In the rows, 128 means zero.
Each row of numbers stands for one thing and depends on some of the facts below. Use the named rows to name the rest.

Facts:
J_104 {β=200, φ=J_381, σ=pleskol}
J_106 {β=990, Ψ=J_438, σ=rufo}
J_110 {β=801, σ=testul}
J_112 {β=200, σ=rufo}
J_115 {β=801, φ=J_554, σ=pleskol}
J_117 {β=801, φ=J_421, σ=pleskol}
J_124 {β=200, φ=J_196, σ=tuplus}
J_139 {β=149, Ψ=J_104, σ=pleskol}
J_151 {β=801, φ=J_117, σ=rufo}
J_152 {β=200, σ=tuplus}
J_160 {β=522, φ=J_993, σ=tuplus}
J_169 {β=392, φ=J_499, σ=rufo}
J_17 {β=801, σ=testul}
J_172 {β=801, φ=J_106, σ=pleskol}
J_18 {β=392, Ψ=J_554, σ=rufo}
J_189 {β=801, σ=pleskol}
J_19 {β=200, Ψ=J_975, σ=testul}
J_194 {β=801, σ=tuplus}
J_196 {β=200, φ=J_765, σ=testul}
J_198 {β=392, σ=pleskol}
J_205 {β=801, σ=rufo}
J_209 {β=801, Ψ=J_53, σ=pleskol}
J_21 {β=801, φ=J_81, σ=tuplus}
J_229 {β=200, Ψ=J_235 J_487, σ=tuplus}
J_235 {β=801, σ=pleskol}
J_239 {β=801, φ=J_843, σ=pleskol}
J_241 {β=801, φ=J_21, σ=pleskol}
J_249 {β=636, Ψ=J_369, φ=J_923, σ=pleskol}
J_250 {β=200, φ=J_606, σ=pleskol}
J_253 {β=636, Ψ=J_235, σ=pleskol}
J_26 {β=149, σ=pleskol}
J_266 {β=801, σ=tuplus}
J_316 {β=149, σ=rufo}
J_324 {β=522, Ψ=J_194, σ=rufo}
J_325 {β=200, Ψ=J_40, σ=tuplus}
J_33 {β=801, Ψ=J_534, σ=pleskol}
J_343 {β=149, σ=pleskol}
J_349 {β=990, σ=tuplus}
J_350 {β=636, σ=rufo}
J_36 {β=392, σ=pleskol}
J_366 {β=392, σ=rufo}
J_369 {β=990, σ=rufo}
J_38 {β=801, φ=J_814, σ=testul}
J_381 {β=801, φ=J_110, σ=pleskol}
J_4 {β=801, φ=J_112, σ=rufo}
J_40 {β=200, σ=pleskol}
J_416 {β=522, φ=J_38, σ=rufo}
J_420 {β=200, Ψ=J_17, σ=pleskol}
J_421 {β=990, φ=J_72, σ=rufo}
J_422 {β=990, σ=pleskol}
J_429 {β=149, σ=pleskol}
J_430 {β=522, σ=pleskol}
J_432 {β=801, φ=J_650, σ=pleskol}
J_437 {β=200, φ=J_625, σ=pleskol}
J_438 {β=200, Ψ=J_106, φ=J_36, σ=pleskol}
J_445 {β=801, σ=pleskol}
J_452 {β=392, σ=pleskol}
J_453 {β=522, σ=rufo}
J_454 {β=522, φ=J_761, σ=pleskol}
J_462 {β=149, φ=J_33, σ=pleskol}
J_487 {β=636, σ=pleskol}
J_489 {β=149, φ=J_250, σ=rufo}
J_49 {β=149, Ψ=J_922, σ=rufo}
J_496 {β=801, φ=J_842, σ=tuplus}
J_497 {β=392, φ=J_714, σ=tuplus}
J_499 {β=149, φ=J_541, σ=testul}
J_503 {β=801, σ=tuplus}
J_510 {β=392, Ψ=J_690, φ=J_534, σ=pleskol}
J_511 {β=801, φ=J_4, σ=pleskol}
J_53 {β=801, Ψ=J_972, φ=J_690, σ=rufo}
J_534 {β=522, φ=J_876, σ=pleskol}
J_541 {β=392, φ=J_437, σ=rufo}
J_554 {β=392, σ=pleskol}
J_559 {β=200, σ=pleskol}
J_57 {β=636, Ψ=J_627, σ=tuplus}
J_571 {β=636, σ=testul}
J_578 {β=392, σ=tuplus}
J_581 {β=200, σ=testul}
J_585 {β=801, φ=J_726, σ=pleskol}
J_595 {β=200, σ=pleskol}
J_606 {β=990, Ψ=J_837, φ=J_253, σ=pleskol}
J_623 {β=801, σ=rufo}
J_624 {β=149, φ=J_432, σ=pleskol}
J_625 {β=522, Ψ=J_151, φ=J_496, σ=testul}
J_627 {β=200, Ψ=J_453, φ=J_445, σ=pleskol}
J_631 {β=636, Ψ=J_112, φ=J_858, σ=testul}
J_642 {β=200, σ=rufo}
J_645 {β=149, σ=rufo}
J_650 {β=200, σ=rufo}
J_66 {β=801, σ=pleskol}
J_666 {β=636, Ψ=J_205, σ=testul}
J_676 {β=801, σ=testul}
J_682 {β=801, σ=tuplus}
J_683 {β=392, Ψ=J_454, σ=pleskol}
J_689 {β=801, σ=rufo}
J_690 {β=990, σ=rufo}
J_691 {β=200, φ=J_124, σ=testul}
J_70 {β=200, σ=testul}
J_705 {β=636, Ψ=J_74, σ=tuplus}
J_714 {β=200, Ψ=J_189, σ=pleskol}
J_72 {β=149, φ=J_17, σ=rufo}
J_722 {β=149, φ=J_152, σ=pleskol}
J_726 {β=801, Ψ=J_17 J_420 J_595, φ=J_511, σ=tuplus}
J_737 {β=200, φ=J_350, σ=tuplus}
J_74 {β=801, φ=J_976, σ=pleskol}
J_746 {β=149, φ=J_349, σ=testul}
J_754 {β=392, σ=rufo}
J_761 {β=990, σ=pleskol}
J_762 {β=636, σ=pleskol}
J_765 {β=801, φ=J_922, σ=rufo}
J_789 {β=200, σ=tuplus}
J_79 {β=200, φ=J_722, σ=testul}
J_804 {β=990, φ=J_631, σ=rufo}
J_808 {β=801, σ=rufo}
J_81 {β=636, φ=J_804, σ=pleskol}
J_814 {β=522, σ=pleskol}
J_837 {β=392, φ=J_416, σ=rufo}
J_842 {β=149, Ψ=J_316, σ=pleskol}
J_843 {β=200, φ=J_559, σ=rufo}
J_853 {β=636, φ=J_316, σ=pleskol}
J_858 {β=801, φ=J_888, σ=pleskol}
J_86 {β=990, σ=pleskol}
J_876 {β=801, φ=J_169, σ=testul}
J_879 {β=801, φ=J_956, σ=tuplus}
J_888 {β=200, φ=J_160, σ=pleskol}
J_902 {β=990, σ=testul}
J_905 {β=522, Ψ=J_91 J_682, φ=J_762, σ=pleskol}
J_906 {β=636, σ=rufo}
J_91 {β=522, σ=pleskol}
J_913 {β=990, Ψ=J_70 J_249, σ=pleskol}
J_92 {β=801, σ=rufo}
J_922 {β=801, φ=J_853, σ=tuplus}
J_923 {β=801, φ=J_789, σ=tuplus}
J_926 {β=200, σ=pleskol}
J_934 {β=636, Ψ=J_205 J_239, φ=J_879, σ=pleskol}
J_936 {β=801, φ=J_325, σ=testul}
J_956 {β=200, Ψ=J_503, φ=J_737, σ=rufo}
J_96 {β=801, σ=tuplus}
J_962 {β=200, φ=J_746, σ=tuplus}
J_970 {β=200, σ=tuplus}
J_972 {β=636, σ=pleskol}
J_975 {β=522, Ψ=J_765, σ=pleskol}
J_976 {β=149, σ=pleskol}
J_990 {β=200, σ=pleskol}
J_993 {β=801, φ=J_74, σ=pleskol}

Named rows:
[115 138 177 147 135 134 123 109 173 122 134 125 140 139 131 142 117 124
 154 110 120 102 104 140 121 119 139 127 141 131 142 140 118 157 124 144
 131] : J_541
[111 134 177 148 130 131 117  98 167 140 130 128 164 131 120 142 111 130
 158 110 130 102 106 156 123 125 146 135 142 131 155 146 120 153 130 141
 128] : J_906
[118 144 173 127 142 160 126 101 115 115 140 141 130 135 132 140 117 138
 155 105 122 101 106 158 107 125 155 142 128 134 140 120 128 161 127 132
 128] : J_18
[101 125 171 137 117 146 128 103 154 126 138 130 167 134 124 137 121 143
 156 114 123 103 102 142 128 114 151 129 142 130 160 157 119 161 131 137
 125] : J_503
[115 147 174 128 146 144 115  95  95 136 147 145 117 134 127 141 112 148
 157  93 133 107 109 137  90 129 165 177 137 135 156 116 148 161 131 129
 120] : J_249
[101 126 165 140 112 127 122 108 144 133 138 131 169 133 127 138 116 136
 155 114 117 105 110 136 129 114 158 131 145 133 162 155 116 161 133 142
 120] : J_923
[136 146 155 130 141 155 118 110 173 124 134 124 142 126 140 139 111 101
 151 115  99  97 102 145 144 113 140 112 106 127 132 130  88 134 121 159
 136] : J_976
[105 130 155 128 119 147 122  97 161 137 137 131 178 132 121 133 120 139
 158 113 123 104 108 130 138 119 151 130 135 124 169 152 107 159 130 145
 136] : J_74
[118 144 177 140 124 139 138 111 167 123 131 132 154 126 135 138 117 120
 154 110 115 105 101 133 110 117 158 124 147 125 135 143 116 149 127 153
 119] : J_40
[133 151 163 150 140 162 134 107 156 114 129 122 107 151 153 140 108  94
 149 110 119  97 105 113 118 115 139 139 148 136 123 136 106 143 123 132
 120] : J_489
[102 127 169 135 121 140 126 104 159 129 136 131 172 141 118 136 125 140
 156 111 123 107 106 134 122 114 150 128 141 129 162 154 114 161 132 142
 127] : J_189
[118 137 171 144 132 140 123 105 165 129 132 127 155 140 128 141 113 121
 154 107 121 103 103 134 121 119 149 127 136 127 145 144 111 149 128 148
 123] : J_452
[103 123 169 137 117 143 129 104 156 128 136 130 167 139 125 137 121 141
 156 114 121 101 104 140 133 113 152 127 144 130 161 157 118 162 131 138
 126] : J_96
[117 135 183 142 120 134 129 114 169 116 135 132 161 119 130 140 116 124
 156 117 102  99  97 165 117 117 158 107 132 129 133 143 116 148 125 158
 122] : J_152
[117 152 182 123 136 159 131 104 119 112 143 149 120 117 141 136 127 137
 152 109 117 104 107 166  92 123 160 143 138 135 128 116 138 162 123 134
 126] : J_19
[143 146 169 124 122 234 157  64  82  52 147 147 184 237 124 150 165 166
 169 103 106  83  64 232 168 141 107 112 170 138 164 126  50 152 135 147
 142] : J_106
[119 144 179 144 118 145 134 110 167 122 133 132 149 123 139 138 116 116
 152 115 111 100 100 140 119 118 157 126 151 128 135 147 115 150 126 147
 117] : J_970
[115 140 173 144 133 142 126 105 162 126 132 130 151 135 131 140 114 119
 155 113 121  99 105 143 125 120 146 135 140 131 144 144 113 150 125 143
 127] : J_754
[112 114 176 134 127 124 109 150 141  87 108 136 232 112 115 138 111 141
 160 116 123  88 108 161 159 128 169 101 107 123 141 156  98 194 132 113
 141] : J_17
[110 140 143 135 110 103 114 100 135 150 138 133 160 128 133 134 106 130
 153 112 117 111 121 101 140 119 159 161 161 127 180 150 108 165 134 149
 126] : J_115

Which thing is each row?
No name comes twice in this set of rows, the named rows included.
[104 135 163 132 119 206 146  83 186 138 133 130 161 144 124 130 124 136
 156 109 140  97 101 113 131 119 141 131 152 121 161 165 109 155 131 122
 129] | J_172
[112 131 204 132 141 158 136 125 152  78 143 145 116 128 128 147 143 158
 155 103 103  99  84 174  84 118 148 106 124 131 124 117 143 174 117 144
 136] | J_325
[120 147 173 133 142 158 125 105 125 109 139 140 111 147 135 142 123 141
 152  95 125 101 101 125  95 125 151 150 144 131 141 119 134 167 126 126
 127] | J_510
[115 131 185 124 144 149 110 105 114 122 140 142 158 133 112 144 122 156
 161  99 124 103  98 182  99 127 161 134 105 133 150 119 139 155 130 140
 128] | J_253
[120 140 190 124 140 154 132 115 131 104 141 145 146 121 125 140 127 145
 156 103 104 105  94 169  94 120 161 115 117 128 129 119 128 155 124 147
 128] | J_714
[106 129 162 114 126 118 113 111  91 118 145 144 167 127 116 138 126 159
 159 108 107 113 111 164 115 119 165 130 111 132 165 127 122 167 132 149
 132] | J_33
[107 146 175 113 129 170 151 106 114 106 151 151 112 119 131 132 136 146
 151 105 105 114 103 144  72 114 168 133 129 132 135 117 140 159 125 139
 123] | J_975
[149 138 181 125 139 138 117 172  92  54  94 156 226  95 132 139  85 129
 154  95 117  77  99 138 140 156 205 119  93 113 114 128  96 196 129  87
 134] | J_420
[123 128 164 117 124 159 118 137  92  87 118 150 213 110 125 135 101 148
 156 103 126  84 104 148 149 141 186 131 100 122 147 141 107 190 134  90
 134] | J_726
[124 142 176 140 125 140 132 119 163 113 123 132 168 123 132 138 111 116
 151 108 113 100 103 134 117 124 163 121 141 123 129 147 107 154 127 144
 122] | J_595
[109 130 172 143 133  98 103 109 154 142 135 129 176 124 117 144 109 135
 160 114 118 106 114 172 133 125 150 132 125 132 160 137 117 157 127 159
 134] | J_350
[114 134 181 151 107 136 161 114  99 109 126 132 174 152 132 130 108 107
 151 111 126 116 108 120  73 107 192 144 171 140 120 166 116 126 142 135
  75] | J_454
[ 97 138 167 123 133 126 125 101  73 120 152 147 108 139 129 136 127 157
 153  99 128 118 120 133  78 117 161 170 145 144 158 122 153 174 132 126
 118] | J_53
[121 150 175 127 131 127 130 112 108 109 142 149 131 118 142 140 116 135
 152 108 104 108 110 156 104 128 163 143 141 133 137 117 129 168 125 143
 128] | J_956

Now the same things, written a new way:
Some rows with their names:
[112 118 126  49 183  99 140 160 135 122 102  99 107 151 157 109 113 141
 158 136 155 166 109 152 134 162 127 124 106 124 155 200  82 113 115 163] : J_229
[128 115 121  69 124 133 150 147 129 112 109 112  70 127 106 138 109 138
 139 157  92 102  99 122 139 105 155 113 133 133 133 142 119 138 126 128] : J_249
[124 118 126  29 177 161 137 114  88 125 155 147  43 107 151 119 102 153
 135 143 152 196 106 137 147 122 168  89 171  69 213 161 109 128 159 126] : J_705
[124 134 133  82 163 135 127 127 109 140 119 127 109 137 132 123 121 104
 137 118 155 180 113 160 136 182 147 123 131 136 150 173 107 110 136 173] : J_19
[150 101 119 141 113 125 126 131 149 124 104 122 143 119 121 171 135  79
  90 117 110  89 158  92  98  97 146 138 132 106 123 108 145 127 129  93] : J_595
[156 115 115  86 106 150 142 137 149 126 100 110 105 106  89 162  97  96
  97 128  92  67 130  99 118  90 155 111 144 107 122 124 141 137 140  86] : J_972
[131 119 126 112 142 127 132 131 131 125 109 127 136 131 127 144 123  87
 113 126 131 128 138 127 114 141 146 128 127 121 140 139 128 120 121 136] : J_559
[120 111 132 130 127 121 124 136 117 111 121 168 145 142 132 139 176 123
 145 146 126 145 128 123 115 144 131 147 119 158 119 108 115 120 112 121] : J_416
[140 110 147 151 112  86 142 143  86 149 108 135 101 151 118 133 129 136
 135 159 149 135 140 125 138 130 167 147 144  84  98 129  80 141 150  93] : J_124
[119 121 127 118 149 123 127 130 128 128 104 134 150 136 143 144 145  92
 109 117 145 134 154 129 104 149 133 141 124 129 138 134 114 123 116 129] : J_86
[130  99 116  67 137 128 136 171 175  95  90  77  71 119 116 160 111 127
 132 141  70  53 135  93 117  76 143 113 136 110 131 156 109 124 128 102] : J_487
[135 116 131 109 135 130 124 133 132 124 109 121 120 125 123 148 133  92
 116 114 134 137 137 129 117 151 142 134 129 131 129 145 124 113 137 142] : J_581
[145 112 129 125 122 117 124 134 115 121 127 126 101 128 116 145 127 113
 141 134 113 144 116 123 132 134 153 130 114 137 116 126 137 116 135 149] : J_746
[136 116 122 104 126 126 107 143 127 127 130 169 125 126 108 127 137  99
 161 151  85 148 104 122 136 130 150 130  89 140 122 120 142 103 125 109] : J_72
[118 158 129 133 130 160 118 124 155 137 152 129 135 112 122 100 114 164
 143 111 128 103 131 139 146 117  96 119 152 126 130 128 129 123 139 123] : J_689
[112 158 129 149 116 137 125 117 131 133 149 117 118 122 127  96 122 168
 137 130 121 114 126 127 146 103  97 115 131 128 125 121 144 147 128 126] : J_115
[145 128 118  61 129 161 135 138 142 130 112 138 102 114  91 143  87 120
 126 132 111  99 104 133 138 133 153 112 158 125 137 141 121 119 148 116] : J_906
[128 151 127 130 127 136 123 118 145 143 152  99 126 113 134  97 106 162
 123 114 146 124 127 127 136 104  95 114 133 106 128 138 126 148 131 113] : J_266
[154 102 129 147 120 126 129 141 148 119 118 137 118 112 125 174 115 104
 125 121 111  87 160  97 124  97 156 140 154  79 134 105 123  90 154  87] : J_316
[118 155 135 152 113 146 117 118 129 134 158 104 102 117 124  95 137 171
 142 126 122 121 122 132 146 114  98 120 136 142 116 129 135 145 137 134] : J_936

Rows to name:
No name comes twice in this set of rows, the named rows included.
[127  88 129 156 109 108 140 116 125  98 136 137 129 123 149 158 193 112
  86 172 122 107 150  79  80 112 131 156 129 132 126  93 152 122 109 129] | J_534
[118 138 132 122 136 131 129 113  84 157 120 172 157 155 120 114 143  95
 121 142 151 187 112 158 128 191 144 137 105 157 124 134 120 147 111 155] | J_606
[137 111 134 139 120 114 130 135 107 127 112 134 103 137 117 142 148 117
 138 141 131 137 133 125 123 145 158 143 133 132 113 126 111 119 145 136] | J_691
[135 149 122 165  97 144 121 135 185 131 130 103 154 112 112 123 118 149
 120 109 102  54 145 116 135  92  86 128 137 135  92 109 140 127 128  93] | J_205
[145 137 120 167  94 132 116 114 161 135 146  93 138  96 124 122 120 144
 100 109 123  80 153  93 118  61  95 123 139  92 104 101 154 150 137  70] | J_682
[156 151 129 176  82 148 117  92 139 157 154 114 156  90 112 119 111 133
  78 102 135 108 147 102 117  79 105 118 151  84 109  88 166 165 140  75] | J_503
[100 125 132  93 179 120 132 138 120 128 103 130 136 153 153 120 134 116
 138 126 154 165 136 155 121 180 126 134 116 138 157 172  93 112 113 164] | J_913
[112 148 130 137 113 152  99 130 134 133 158 156 124 118 115  84 153 164
 171 140  94 126 112 123 147 110  97 117 105 146 116 113 148 135 126  97] | J_4
[128 145 125 181  82 127 122 128 152 130 131  98 135 124 106 115 128 157
 123 131  89  64 133 107 127  78  92 126 115 136  83 101 153 158 116  94] | J_239
[112 110 133 176 117 135 139 106 103  76 180 119  66  99 185 156 162 205
 129 116 112 100 158  86 132  25 115  98 184  93 175  67 151 144 142  91] | J_74
[150 148 153 239  53  96 137 147 128 179 114  85 133 144  81 109 110 186
 134 145 135  44 161 120 156  89 118 150 151  84  25 113  82 175 159  60] | J_922
[111 156 136 150 163 109 125 124 132 150 118 126 180 157 144  98 120 104
 143 111 166 170 135 169 138 186 108 140  94 143 133 162 113 110 109 186] | J_683
[129  93 130 137 118  85 168 121  81  87 116 120 145 151 175 182 145 152
 133  82 160 140 111 146 116 116 137 124 145 160 113  87  97 174 100 144] | J_160
[138 106 129 107 120 104 138 132 110 125 118 132 122 135 132 137 127 120
 124 142 137 151 115 122 112 126 149 132 110 121 118 132 125 139 117 125] | J_962

